Each row was made from one walk, in order. Every step used is in the known rows, and no mark comes twice. Write each row's walk.
Each row is shifted at random along 6 fixed directions that mean nothing.
Known rows
niku-pegu-fenuf-besi: -132 -92 -127 -182 113 -122 165 -52 -27 -80 40 98 79 -123 103 124 -108
 -188 107 4 -52 89 -69 -12 -185 -39 23 -23 125 -131 -118 132 -279 28 125
 35 -111 -49 3 354 -34 -295 -17 21 94 161 47
misi-sugo-zeli-kanuf: -184 213 7 -14 131 -176 103 2 -140 -22 282 -65 13 -219 -52 -7 -130 -9
 -286 -43 -26 -65 -14 -111 -320 184 -135 20 143 -42 -169 -52 -165 -198
 402 -151 154 -156 -124 284 61 21 -152 -24 -308 -142 91
misi-niku-fenuf-pegu: 126 -290 -118 -162 179 -76 54 50 -79 46 -19 193 -43 33 156 148 -193 -97
 -31 -116 63 50 -162 -35 73 -188 -108 32 125 -356 167 263 -230 -144 341
 -66 -13 -86 3 -23 51 -152 -113 154 75 54 43
besi-fero-zeli-sugo-misi-niku-pegu-fenuf-kotu-kanuf: 2 61 -236 -167 145 -348 201 -163 226 -215 -278 330 222 53 221 52 -418
 -241 -176 -65 191 -44 -290 174 -56 -299 67 181 22 -217 -127 86 -404 5
 466 1 2 4 -243 334 187 -45 -197 -285 86 93 -153
besi-kanuf-fero-zeli: -25 90 27 47 34 -31 -22 41 -68 101 145 134 47 -25 -25 -152 -257 147 -171
 8 -22 -135 43 -16 -52 -60 -110 132 -27 109 -70 55 -41 -156 257 -116 193
 -48 19 -79 110 148 -109 5 -59 -155 -108
fero-zeli-kanuf-sugo-misi: -99 349 9 7 18 41 49 99 -69 257 -36 28 -64 -250 112 71 1 -111 -122 -111
 60 90 119 36 88 -95 22 -118 63 80 86 70 -166 -9 480 -163 -3 53 -42 103
 54 -19 27 40 -66 109 -46
besi-fero-zeli-sugo-misi-niku-pegu: -57 -17 7 -74 127 -234 -146 132 -69 -154 116 468 260 -85 236 -20 -279
 -23 -405 -123 216 -136 -53 62 -69 -152 7 231 -115 -133 -155 -107 -272
 -171 665 -293 238 156 -221 -142 191 -58 -29 -324 34 -292 -278
besi-fenuf-pegu-niku-sugo-fero-zeli-kanuf-kotu: -342 372 -40 -17 -2 95 272 -309 -287 116 101 -232 164 -305 -190 66 201
 122 -258 0 -63 1 212 -195 -369 213 -142 -103 147 108 -267 -127 51 -30
 458 19 78 -158 103 13 49 45 -91 43 -20 -56 20
kotu-fenuf-besi-fero: 20 -23 -68 -85 -76 139 -18 -29 -11 342 59 288 65 27 24 145 -38 212 117
 -51 46 19 66 -83 -46 -85 -10 -38 -72 -41 -48 39 -17 17 188 -93 21 133
 283 -112 -10 17 110 300 166 10 -105
kanuf-kotu-fenuf-pegu-niku-misi-sugo-zeli-fero: -248 363 -102 -209 169 -148 101 -109 -224 -31 282 12 270 -184 -39 63
 -234 24 -73 -24 78 87 -146 28 -335 112 -11 116 -40 33 -337 -34 -208 -91
 457 -157 136 -73 140 309 216 123 -84 64 -241 -149 133
pegu-niku-fenuf-besi-kanuf-kotu: -82 -30 -107 -73 127 29 -112 4 -12 174 330 114 -101 51 67 284 -131 47 65
 -57 37 233 -90 -136 -267 -99 -177 -47 123 -152 -109 247 -242 48 204
 -221 -157 -129 -102 117 8 -200 -11 395 -108 25 -18
fenuf-besi-kanuf-fero-zeli-sugo-misi-niku-pegu: -52 44 97 -118 124 69 152 37 -248 298 -72 69 -122 18 45 104 -24 85 -357
 -82 62 88 64 -145 -57 -139 -144 -127 296 -87 190 266 -121 -242 667 -69
 123 -168 24 -81 -35 -78 -209 105 99 47 39
kotu-kanuf-sugo-fero-zeli: -134 383 62 -31 -137 205 309 -131 -181 416 -242 -137 70 -40 -76 -31 141
 19 -71 -7 -127 39 298 -34 58 37 33 -201 32 348 133 -6 63 -47 263 113
 120 59 267 24 -57 195 53 -8 -6 198 -30
pegu-fenuf-besi-fero-zeli-sugo-misi: 85 141 -8 57 113 -52 83 88 -104 227 -94 -31 -61 -153 -41 -36 -224 198
 -276 -73 58 -64 -70 -25 9 -94 -66 70 133 -1 37 180 -125 -221 501 -93 40
 -168 -136 66 98 55 -255 28 -194 -24 106
fero-zeli-sugo-misi-niku-pegu: -68 230 38 -183 18 149 178 12 -259 401 -144 41 71 -51 139 115 155 -146
 55 -145 -44 268 148 -9 143 -8 60 -122 -15 130 267 84 -127 -7 445 0 38
 92 231 48 -90 -59 110 -7 -36 195 30
fenuf-besi-kotu-kanuf-fero-zeli-sugo: -81 421 -13 5 -50 161 175 -101 -91 306 33 -43 149 -105 -116 -25 45 49 48
 -35 -88 98 93 -61 -64 100 -2 46 -82 198 -99 -23 16 9 248 26 128 -71 172
 112 112 218 -46 -24 -50 25 -37
fenuf-kotu-kanuf-fero-zeli-sugo-misi-niku-pegu: -8 132 -178 -197 191 -93 31 30 -110 137 57 281 117 78 195 128 -283 -134
 -17 -141 120 190 -162 74 23 -180 -21 136 -109 -108 92 159 -290 -106 557
 -177 71 34 -60 110 164 28 -45 -40 -10 8 -71
fenuf-kotu-kanuf-sugo: -70 174 -95 14 -46 56 298 -223 -41 90 -251 -345 7 32 -198 -14 122 126
 -188 124 44 12 30 -88 -52 -19 -91 -95 230 -113 -4 115 122 -40 334 223
 -18 -288 29 -13 86 187 -311 13 178 119 91
kotu-fenuf-niku-misi-sugo-zeli: -119 69 -127 -243 194 -156 97 123 -125 51 214 85 90 -49 108 96 -392 1
 -63 -33 21 103 -173 29 -167 -3 -69 36 126 -151 -63 243 -341 -250 689
 -123 44 -72 88 399 22 -95 -138 157 -267 -10 143
besi-fero-zeli-kanuf-kotu: -192 461 18 -65 -83 170 133 -176 -41 219 36 12 155 -123 -24 67 195 -125
 165 -78 -115 159 184 -26 -63 93 33 -94 -86 287 -76 -157 -44 233 78 19
 54 62 214 124 3 89 141 80 9 114 -40
zeli-kanuf-sugo-misi-niku-fenuf: -128 137 -68 -131 -9 -2 68 6 -89 188 -103 153 134 -312 226 180 214 -167
 -8 -145 149 211 142 47 47 -128 124 -154 2 -31 27 -30 -223 90 406 -127
 -34 152 129 37 39 -125 208 41 30 195 -86
kanuf-sugo-misi-niku-pegu-fenuf: -255 47 -44 -159 63 -169 169 -122 -160 -21 -71 2 200 -324 123 74 77 -125
 -178 -6 114 55 82 37 -181 -70 144 -51 81 -48 -198 -34 -220 -10 466 -66
 -117 43 -3 82 20 -230 28 -118 106 106 -56
fenuf-niku-sugo-zeli: 137 82 -126 95 0 -20 43 84 -191 260 -119 5 67 -72 68 73 -40 205 -178 -82
 149 -48 30 -12 96 -55 -147 118 -54 -153 293 76 -68 -170 647 -61 266 -53
 33 -102 84 72 -110 -9 -243 -66 -59
fero-zeli-kanuf-sugo-misi-niku-fenuf: 94 155 -305 -118 158 -175 28 67 -116 161 93 135 330 -263 142 -42 -216
 -62 265 -139 85 255 -180 185 182 -60 78 272 -322 -6 25 20 -284 -11 348
 -82 58 -20 120 244 335 124 -23 -85 -270 19 45
zeli-sugo-misi-niku-fenuf-besi: -2 -52 -236 -66 115 -49 -61 88 -171 79 243 169 190 -250 92 127 -108 127
 -6 -104 106 99 -59 -38 -145 -11 -83 146 -105 -226 -130 39 -231 -184 484
 -202 55 -2 -54 30 190 -22 13 38 -72 -96 -27
fero-zeli-kanuf-kotu: -243 136 122 -110 96 12 -100 132 194 -77 209 338 -187 30 298 268 -181
 -583 -24 -152 -76 103 12 5 -187 -166 -6 -205 198 11 -119 148 -411 128
 141 -339 -151 171 -323 310 -127 -335 222 90 -56 147 -167
pegu-fenuf-niku-sugo-misi-zeli-fero: -96 354 -50 -103 46 -153 169 -120 -110 -99 -178 114 310 -332 107 3 -22
 -48 -134 -56 174 -71 -13 146 -27 -50 83 83 -91 39 -148 -159 -221 -15
 350 -50 176 129 104 195 140 113 34 -146 -68 1 5
fero-zeli-sugo-misi-niku: -73 210 38 -157 78 -11 141 22 -37 54 -48 95 63 -89 180 47 -139 -201 -50
 -83 18 131 -59 118 -32 -64 110 -28 12 64 3 65 -261 -172 539 -81 4 105
 -67 258 20 -73 0 -157 -28 98 -66
fero-zeli-sugo-misi: -89 312 -167 87 58 -260 -108 71 -21 -321 198 162 441 -391 18 -206 -243
 80 -259 -34 136 -192 -69 182 -104 106 62 403 -331 40 -394 -340 -151
 -141 545 -165 249 90 -224 74 397 191 -79 -500 -148 -370 -221
kanuf-kotu-fenuf-pegu-niku: -245 63 -135 -236 91 -115 177 -245 66 -260 95 38 103 -39 87 159 -186
 -318 95 77 47 113 -178 106 -310 -38 89 -5 91 -122 -330 103 -247 45 286
 19 -168 -9 -33 371 84 -284 -52 -88 190 64 -131
fero-zeli-kanuf-kotu-fenuf-niku-misi-sugo: 50 137 -145 -42 31 55 210 -72 -219 234 -264 -96 197 -199 -11 -21 -21 83
 -127 -88 67 34 50 -28 185 -89 -155 51 41 -159 51 117 -148 -103 539 60
 -4 -129 22 -126 79 180 -144 -4 -70 104 165
pegu-niku-sugo-fero-zeli-kanuf: -6 413 -66 126 -58 121 256 -164 -348 471 -153 -264 61 -221 -125 -84 163
 147 -3 -86 -57 79 205 -83 68 158 -112 -11 -101 286 181 -55 110 -1 63 63
 156 -74 135 7 38 252 3 -43 -355 68 114
kanuf-fero-zeli-sugo-misi-niku-fenuf: -34 26 -11 -24 42 3 23 59 -218 196 -86 52 95 -222 60 24 58 104 -278 -97
 137 21 122 -16 15 -123 -3 -17 55 -10 22 53 -90 -188 523 -150 101 -15 28
 -212 100 60 -2 -16 -74 -6 -12
fero-zeli-sugo-misi-niku-pegu-fenuf-besi-kanuf-kotu: -124 262 -158 -15 27 31 104 -181 -228 238 93 -6 297 -301 -58 97 101 194
 -153 -82 55 75 120 -98 -211 43 -119 129 -92 -32 -184 -104 -156 -47 663
 -75 58 -107 11 -93 171 69 -88 10 -2 -52 -91
sugo-misi-zeli-kanuf: 100 240 -149 86 114 -235 70 -110 -82 -70 -25 -41 186 -301 -97 -125 -79
 104 -223 -77 163 -126 -86 66 73 35 -111 275 -120 -84 -35 -174 -102 -113
 242 4 226 -168 -101 60 295 253 -259 -214 -140 -172 90
kanuf-kotu-fenuf-besi-fero-zeli-sugo: 193 20 160 1 78 117 68 181 122 312 -214 145 -243 236 53 101 -266 -173
 -89 -109 -44 45 -148 -33 150 -245 -46 -59 248 -45 187 399 -181 -80 327
 -81 -68 -166 -154 110 -24 -49 -202 116 -143 163 42
kanuf-kotu-fenuf-pegu-niku-sugo-misi-zeli: -138 239 -91 -195 30 -16 193 -116 -146 172 -132 76 187 -142 122 240 12
 -90 -106 -67 142 95 102 53 35 -115 1 -69 28 -100 43 26 -297 -82 719 -36
 -13 93 116 99 -8 -117 35 44 64 146 -29
zeli-sugo-misi-niku-pegu-fenuf-besi-kotu-kanuf-fero: -168 383 -239 -221 53 -83 99 -239 18 170 102 299 347 -190 109 200 -6 -53
 198 -99 202 288 -72 111 -144 -121 203 104 -295 50 -237 -149 -222 177
 294 -99 14 128 219 216 252 43 114 28 245 85 -203
besi-fero-zeli-kanuf-sugo-misi-niku-pegu-fenuf-kotu: -361 269 -138 -201 7 -60 212 -217 -181 39 3 198 290 -339 216 141 23 -111
 -157 -68 32 -36 210 -39 -306 -21 10 -66 37 0 -260 -109 -342 19 770 -161
 -16 228 22 112 -36 -152 180 8 81 89 -187
pegu-niku-fenuf-besi-fero-zeli-kanuf: 41 1 -58 111 103 -108 38 -7 -128 122 89 26 -46 -139 -37 -113 -246 136
 -223 -56 25 -122 -34 -118 -110 -30 -226 128 133 -53 -60 162 -92 -121
 137 -113 162 -213 -141 32 127 64 -218 -22 -260 -152 66

Write each row's walk
-317 222 -198 -204 61 -143 86 -60 -175 81 392 295 442 -257 110 -54 -359
 103 -29 -4 -12 -3 58 16 -331 42 19 184 -190 66 -418 -68 -288 -147 647
 -195 161 166 162 229 179 15 42 -93 49 -174 -194 -> kotu-kanuf-sugo-misi-niku-pegu-fenuf-besi-fero-zeli
-30 124 -245 -25 37 -147 113 -176 -4 -96 -117 114 389 -158 -52 -4 -110
 -52 -125 -43 145 -64 -90 128 -71 -53 35 220 -202 -70 -264 -192 -104 -58
 394 -2 63 -36 -85 -19 328 185 -112 -305 -6 -69 -121 -> misi-niku-sugo-fero-zeli-kanuf-kotu-fenuf
4 6 -96 -157 140 24 9 107 -220 441 90 293 5 -42 168 169 -199 -2 -80 -174
 101 148 -4 -65 37 -189 -91 6 21 -155 131 253 -246 -150 656 -253 32 18
 68 -57 78 -65 -32 165 -2 17 -33 -> kotu-fenuf-besi-fero-zeli-kanuf-sugo-misi-niku-pegu
-304 97 -47 -43 94 -95 120 -148 -199 -115 98 -24 23 -113 -69 165 -44 117
 -485 21 161 -89 32 -136 -451 23 -124 -128 240 -109 -301 -29 -33 -179
 451 -157 28 -77 -198 -18 58 -99 -97 18 -4 -130 -58 -> zeli-kanuf-kotu-fenuf-pegu-niku-sugo-fero
-176 310 -79 96 -29 -52 138 -130 -280 94 -10 -175 239 -581 -34 -63 187
 115 -293 -17 184 -89 211 -51 -87 37 -103 80 26 -118 -227 -96 -79 -31
 550 -98 106 -73 15 -125 178 107 -81 -78 -12 -79 -21 -> pegu-fenuf-niku-misi-zeli-kanuf-sugo
10 -66 -90 5 72 -134 190 -65 -146 1 -248 62 151 -286 83 17 -66 -35 -347
 -65 109 -147 42 -11 -61 -147 -54 109 114 -206 -39 58 -265 -207 619 -18
 61 -90 -238 -36 104 -113 -174 -291 78 42 -66 -> fero-zeli-sugo-misi-niku-pegu-fenuf-besi
-22 121 -114 -134 154 -171 270 -61 -16 21 -198 60 84 105 54 -34 -378
 -164 -111 -5 -51 -15 -142 83 6 -149 -7 52 101 63 49 200 -264 -111 357
 57 25 -114 -97 330 98 31 -214 -111 -122 142 31 -> niku-pegu-fenuf-kotu-kanuf-sugo-fero-zeli
-107 252 31 -22 59 -31 102 -147 -192 120 -55 49 95 -158 -66 146 18 186
 -477 -78 226 -63 54 -84 -193 -49 -114 -11 124 -57 -159 -40 -101 -140
 587 -143 113 -69 -46 -126 114 59 -130 75 -40 -101 -67 -> besi-kanuf-kotu-fenuf-pegu-niku-misi-zeli-sugo-fero
-101 243 -51 54 -105 150 166 -53 -182 333 -200 116 30 -268 100 98 137
 -93 -167 -157 8 -74 286 -66 -2 -19 -88 -149 27 60 63 -19 -59 -15 356
 -128 104 188 61 -83 -49 44 197 -18 -116 111 -149 -> kotu-fenuf-niku-sugo-fero-zeli-kanuf
-22 130 -49 -294 147 -23 174 19 6 131 99 159 78 66 45 88 -203 99 210 -20
 -10 293 -239 10 -92 -31 79 -50 94 33 -17 183 -188 -30 273 77 40 -115
 308 469 50 -71 -151 265 31 103 165 -> zeli-sugo-misi-niku-fenuf-besi-fero
-57 81 -177 -121 70 -43 102 -82 -140 30 -99 273 266 -138 124 117 -68
 -161 -163 -130 92 -43 23 22 -17 -93 -70 95 -81 -160 -81 -32 -244 -49
 593 -109 95 77 -32 -76 155 21 19 -155 44 -28 -180 -> misi-sugo-fero-zeli-kanuf-kotu-fenuf-niku-pegu
-193 182 -110 -160 73 -61 154 -126 23 -33 48 93 196 -93 -43 90 -142 -211
 -45 -34 -45 23 -49 44 -205 20 47 -16 6 36 -321 -60 -199 -46 313 -61
 -101 -10 -31 233 119 42 -13 -48 -53 61 -15 -> misi-sugo-fero-zeli-kanuf-kotu-fenuf
-87 390 -139 -142 15 -123 368 -160 28 104 -231 26 124 -185 130 134 31
 -376 179 -82 50 217 -78 139 32 9 122 -43 9 11 126 4 -229 201 311 166 85
 -41 221 575 77 -146 -43 -134 -111 267 -16 -> kotu-fenuf-pegu-niku-sugo-zeli-kanuf
80 228 -67 -108 146 -184 86 -83 1 -53 -234 205 169 -57 109 117 -219 -153
 -156 -103 273 -14 -212 176 117 -249 33 146 -57 -124 -4 18 -289 -32 399
 -92 102 -13 -76 118 248 94 -130 -111 -44 8 12 -> kanuf-kotu-fenuf-pegu-niku-sugo-misi-zeli-fero
-153 336 -68 -84 111 41 209 -140 -196 113 105 -172 119 -44 -118 25 -30 0
 -10 -35 -91 172 -23 -53 -178 124 -93 -13 18 156 -64 -11 -59 -79 250 28
 59 -179 -1 210 93 138 -133 23 -172 28 154 -> misi-niku-sugo-fero-zeli-kanuf-kotu
-48 114 -41 -98 147 -14 105 39 -296 268 34 -26 21 -97 45 16 -57 -2 -158
 -99 36 140 23 -55 37 -35 -94 12 68 -41 151 159 -120 -160 527 -87 80
 -123 23 -16 81 13 -145 -15 -81 -6 95 -> fero-zeli-kanuf-sugo-misi-niku-pegu
-203 295 -99 -58 52 -8 -26 -74 -264 12 170 73 274 -298 -49 89 -8 201
 -291 -50 177 -113 80 -28 -249 52 -103 79 -71 -56 -329 -138 -74 -172 544
 -259 173 85 82 -125 183 230 38 60 -94 -234 5 -> kanuf-kotu-fenuf-niku-sugo-misi-zeli-fero
